How the points are linked:
z640: θ>z628, π>z116
z37: θ>z402, π>z119
z759: θ>z418, π>z371
z935: θ>z371, π>z418
z326: θ>z972, π>z886
z340: θ>z352, π>z971
z402: θ>z615, π>z451
z673: θ>z558, π>z742
z378: θ>z111, π>z936
z119: θ>z426, π>z37
z352: θ>z37, π>z426
z936: θ>z987, π>z378
z725: θ>z153, π>z443
z351: θ>z673, π>z31
z810: θ>z886, π>z972
z31: θ>z810, π>z351
z540: θ>z725, π>z355
z373: θ>z943, π>z51
z648: θ>z378, π>z987
z740: θ>z116, π>z628
z742: θ>z31, π>z673
z400: θ>z373, π>z13
z443: θ>z355, π>z725
z615: θ>z936, π>z111
z835: θ>z640, π>z468
z943: θ>z443, π>z153
z527: θ>z742, π>z558
z796: θ>z340, π>z405
z836: θ>z540, π>z432
z468: θ>z400, π>z835
z451: θ>z119, π>z402
z558: θ>z740, π>z527
z371: θ>z326, π>z759
z987: θ>z979, π>z648
z886: θ>z759, π>z326
z355: θ>z432, π>z540
z51: θ>z13, π>z373
z971: θ>z405, π>z340
z972: θ>z351, π>z810
z979: θ>z935, π>z948
z418: θ>z948, π>z935
z628: θ>z527, π>z740
z948: θ>z648, π>z979
z426: θ>z971, π>z352
z111: θ>z451, π>z615
z13: θ>z835, π>z400
z405: θ>z836, π>z796
z153: θ>z51, π>z943
z432: θ>z796, π>z836
z116: θ>z468, π>z640

The rows follow the links: the fewer symbols apart two points are, the more alike their rows tend to be.

Each row is also shifted at random along 3 hidden directions that mean nothing.

Some points, each with a row of numbers:
z796
-493	+30	+14	-234	-94	-7	+75	-319	+96	-149	-160	+124	-76	+114	-115	-262	+217	-255	-93	+30	-5	+54	-76	-78	-92	-141	+305	+175	+116	+338	+235	+142	-40	+416	+256	+181	-106	+291	+221	-181	-22	-62	-60	-246
z886
+726	-67	-7	-169	-111	+24	+202	-191	-168	-285	-433	-211	-117	-143	-146	+284	+183	-137	+94	-400	-333	+13	-23	-62	-18	+115	-347	-103	+167	-319	+276	+85	-14	-122	-12	-80	-241	+39	-130	-92	+329	+323	+116	+194
z400
-1255	-205	-57	+348	+207	+81	-36	-197	+79	+263	+379	+255	-345	+39	+78	-45	+0	+395	+116	-68	+371	+35	+21	+14	+116	-121	-155	+128	+303	-271	-165	+56	+359	-875	-473	+39	-216	-45	-182	+478	-264	-68	+149	+329
z979
-139	-151	-161	+11	-265	-121	-156	-96	+584	+351	+155	+332	-181	+111	+3	-65	-131	+220	-45	-200	+224	+175	-126	+176	-53	-163	-201	+110	+27	+92	+165	-158	+327	-456	-263	-99	+304	-400	-213	+75	-200	-505	+73	-85
z615
+197	+60	-67	+54	+207	+157	+65	+175	-31	-29	-149	-155	+149	-155	+241	+295	-349	-194	+198	-74	-57	-96	+114	+125	-191	+183	-329	-247	-206	-48	+75	-6	-112	-61	-192	-382	+1	-70	-18	+117	+53	+123	-58	-30
z340
-475	+70	-117	+6	-42	+22	+41	-507	+133	-28	-77	+223	-125	+441	+103	-139	+259	-263	+112	-256	+109	+154	+6	+50	-66	+8	-107	+232	+123	+235	+309	+412	+199	-232	+23	+160	-188	+209	+345	+22	-65	-50	+48	+24
z673
+161	+190	-114	+72	+27	-146	-20	-94	+141	+140	+40	-12	+204	+496	+210	-169	+153	-130	-77	+115	+277	+29	-60	+12	+80	-124	+351	+290	+264	+210	-151	+365	-91	+97	+156	+249	-10	+2	+202	-27	-131	-302	+189	-81
z740
-667	+23	+91	+320	+387	+111	+102	+230	-368	-46	+22	-240	+339	+133	+302	+101	-38	+123	+109	+182	+20	-234	+174	-124	+121	+140	+194	-48	+1	-215	-392	+238	-302	+5	+93	+28	-186	+210	+39	+122	-67	+281	+69	+266
z326
+180	-124	-36	-96	-332	-228	-134	+33	0	-21	+39	+148	+63	+106	-88	-101	+194	+104	-227	-11	-76	+47	-38	+91	+48	-39	+171	+89	-12	+103	+21	-39	-155	+274	+423	+189	+398	-260	-49	-339	+4	-88	-65	-33
z527
+1	+69	-106	-85	+84	-27	-121	-68	-133	+41	+503	+41	-314	-139	-213	-199	+143	-9	+172	-96	+47	+73	-91	+38	+395	+184	-220	-100	+115	-93	+151	-40	+85	-274	-235	-26	-307	+113	+73	+190	+7	+193	-157	+38
z936
-617	-143	-42	+109	+93	+91	+17	+42	+307	+164	+67	+62	+28	-2	+248	+176	-329	-16	+127	-124	+151	+47	-4	+135	-196	+14	-302	-180	-130	-3	+90	-26	+198	-364	-249	-271	+170	-208	-118	+227	-162	-221	+72	-38
z540
-48	-125	-115	+271	-128	-74	+30	-148	-9	+125	-104	+7	-45	+376	+70	+145	+233	+250	-19	-281	+187	+113	+9	+22	+72	-107	-159	+378	+339	-375	-127	+306	+46	-489	-27	+267	-116	-266	-186	+18	+85	-82	+257	+351
z948
-460	-108	+193	+112	+61	+151	+198	+16	-84	-346	-478	+83	+199	-11	+130	+135	-148	-96	+23	+57	-316	-14	+165	-109	-494	-23	+22	-60	-270	+18	-9	-17	+18	+265	+134	-128	+240	+156	+67	-120	+39	+253	+1	+12
z725
-71	-120	-55	+322	-112	+41	+82	-138	-66	-32	-154	+20	+48	+306	+179	+242	+159	+200	-26	-135	+93	-14	+91	-122	-99	-158	-15	+385	+289	-336	-265	+200	+50	-370	-8	+205	-90	-33	-113	+27	+27	+49	+244	+366
z640
-196	+115	+140	-42	+232	+90	-96	+144	-65	+7	+272	+61	-72	-258	-123	-283	-120	+23	-92	+387	+82	-72	+59	-111	+107	+7	+303	-109	-162	+187	-192	-172	+1	+365	-53	+30	-40	+236	+137	+86	-197	+43	-168	-242
z13
+133	-92	-1	+467	+222	+139	-7	-152	-202	-43	+200	+322	-78	+82	+144	-40	-26	+256	+103	+150	-27	-34	+163	-103	-27	-13	-50	+61	-81	-211	-408	+119	+184	-445	-219	+140	-41	+322	+36	+221	-114	+306	-7	+282
z628
-212	+54	-54	-8	+165	-34	-145	-126	-59	+137	+539	+178	-357	-110	-198	-192	+28	+59	+120	+62	+90	+25	+15	+10	+269	+103	-109	-114	+88	-52	+76	-63	+182	-340	-290	+20	-196	+141	+117	+208	-216	+160	-205	+92
z355
+738	-70	-81	-85	-245	-56	-22	-399	-44	-122	+192	+352	-510	-190	-388	-103	+359	+108	+108	-316	-131	+179	-13	-77	+136	+72	-323	+91	+177	-214	+209	-68	+239	-364	-159	+138	-108	+38	-25	-67	+192	+297	-69	+280
z116
-256	+85	-40	+313	+344	+86	-45	+36	-80	+182	+160	-123	+42	+159	+215	+104	-42	+135	+149	+69	+295	-8	-29	+0	+107	+0	+26	+87	+195	-229	-271	+191	+39	-478	-302	-50	-248	+170	-14	+382	-124	-11	+150	+265

From each start, follow one symbol. Which point do you reach?
Answers are names.
start -3	-50	+133	-219	-212	-204	-79	+400	-81	-164	-77	-76	+155	-237	-225	-53	-23	+78	-277	+162	-325	-53	+29	+9	-6	-118	+242	-145	-194	+119	-104	-302	-344	+712	+418	+38	+439	-220	-185	-472	+169	-53	-126	-126
θ
z326
start -149	+89	+48	+220	+191	-25	+25	+144	-405	-46	-49	-300	+318	+212	+272	+116	+26	-31	-21	+217	+46	-153	+131	-38	+61	+76	+248	+25	+14	-62	-303	+235	-369	+222	+201	+100	-135	+195	+152	+43	+13	+174	+29	+124
θ
z740
start +178	-94	-106	+67	-176	-189	-45	-22	+1	+87	-51	-176	+65	+266	-3	+217	+159	+138	-48	-229	+132	+64	-127	+63	+210	-21	-85	+253	+379	-263	-27	+177	-139	-191	+108	+199	-126	-330	-154	-80	+180	-120	+201	+179
θ
z540
start +354	-147	-148	+111	-125	-23	-115	-56	+338	+213	+116	+216	-150	-52	+105	+153	-178	+171	+103	-284	+162	+70	-32	+234	-82	+7	-476	-108	-53	-97	+198	-131	+252	-571	-414	-278	+196	-342	-147	+240	-115	-228	+32	+7
π
z648
start -483	+65	+119	-144	-145	-133	-14	+200	+90	+99	-183	-237	+368	+249	+125	-249	+90	-146	-316	+480	+48	-125	-24	-65	-60	-282	+777	+210	-9	+490	-212	+92	-387	+977	+619	+327	+211	-15	+206	-328	-114	-396	+54	-397
θ
z673
start +156	+179	-69	-42	+81	+71	+103	-293	-23	-140	-239	-18	+24	+237	+220	+21	+106	-367	+185	-90	-33	+0	-5	+71	-137	+149	-95	+71	-41	+109	+188	+290	+9	-57	+49	-30	-192	+192	+291	+6	+9	+103	-35	-7
π
z426
start -1842	-196	-17	-19	-205	-253	-95	+221	-1	+275	+141	-260	+216	+350	-4	-26	+132	+132	-177	-29	+264	-23	-85	+69	+192	-151	+341	+201	+223	+136	-38	+130	-290	+225	+375	+161	+4	-284	-136	-213	+36	-385	+202	-17
θ
z836
start +716	-117	-78	+8	-274	-154	-165	-19	+140	+73	+200	+219	-160	-27	-189	+57	+3	+171	-14	-210	-64	+30	+6	+143	+112	+22	-310	+1	-54	-165	+87	-273	+139	-253	-63	-61	+371	-452	-193	-67	+107	-83	-59	+84
θ
z371
start -585	-43	+13	-47	-70	+168	+216	-358	+363	-36	-503	+145	-28	+226	+267	+23	-53	-118	-70	-43	+141	+59	-74	+32	-462	-337	+86	+292	+9	+255	+202	+103	+246	-47	+50	+58	+84	+19	+1	-13	-105	-326	+213	-223
π
z935
start -412	+118	+101	+6	+264	+152	+171	+27	+32	-22	-236	-196	+277	+140	+292	+147	-223	-296	+144	-92	-2	-86	+19	+153	-256	+122	-66	-162	-164	+152	+137	+146	-68	-62	-72	-293	-107	+46	+135	+197	-11	+25	+2	-177
π
z451
start +523	-3	-45	-6	-274	-181	-99	+95	-126	-104	+5	-7	+151	+224	-76	+14	+205	0	-131	+85	-76	-23	+44	-10	+117	+35	+163	+120	-25	+9	-98	+19	-177	+316	+354	+238	+228	-149	+52	-314	+100	+77	-82	+48
π
z810
start +82	+23	-142	-91	-199	-302	-123	+247	-146	+108	+290	-216	+113	-39	-114	+137	+155	+18	+26	-203	+67	-84	-62	+108	+267	+192	-144	-62	+127	-134	+53	+61	-265	-20	+156	-80	-17	-377	-137	-109	+154	-13	+9	+111
π
z340
start -418	-157	+62	+43	-111	+87	+224	-182	-108	-242	-464	-74	+7	+44	+28	+290	+185	-44	+129	-374	-248	+43	+20	-101	-250	+27	-245	+44	+118	-279	+213	+138	+48	-178	+94	+8	-128	+88	-90	-48	+257	+353	+105	+282
θ
z418
start +528	-33	-246	-219	+13	-136	-100	-289	+93	+184	+425	+161	-461	-64	-250	-102	+170	-12	+209	-357	+211	+183	-202	+51	+407	+149	-392	+60	+345	-143	+398	+100	+268	-559	-427	-12	-456	-39	-16	+236	-70	-46	-30	+81
π
z673
start +469	+118	-94	-59	-5	-151	-219	+186	+203	+127	+204	+96	+75	-105	+114	-101	-264	-85	-36	+135	+86	-24	-5	+221	-36	+74	+51	-274	-327	+355	+52	-196	-18	+212	-16	-213	+335	-183	+132	-23	-224	-230	-187	-318
π
z402
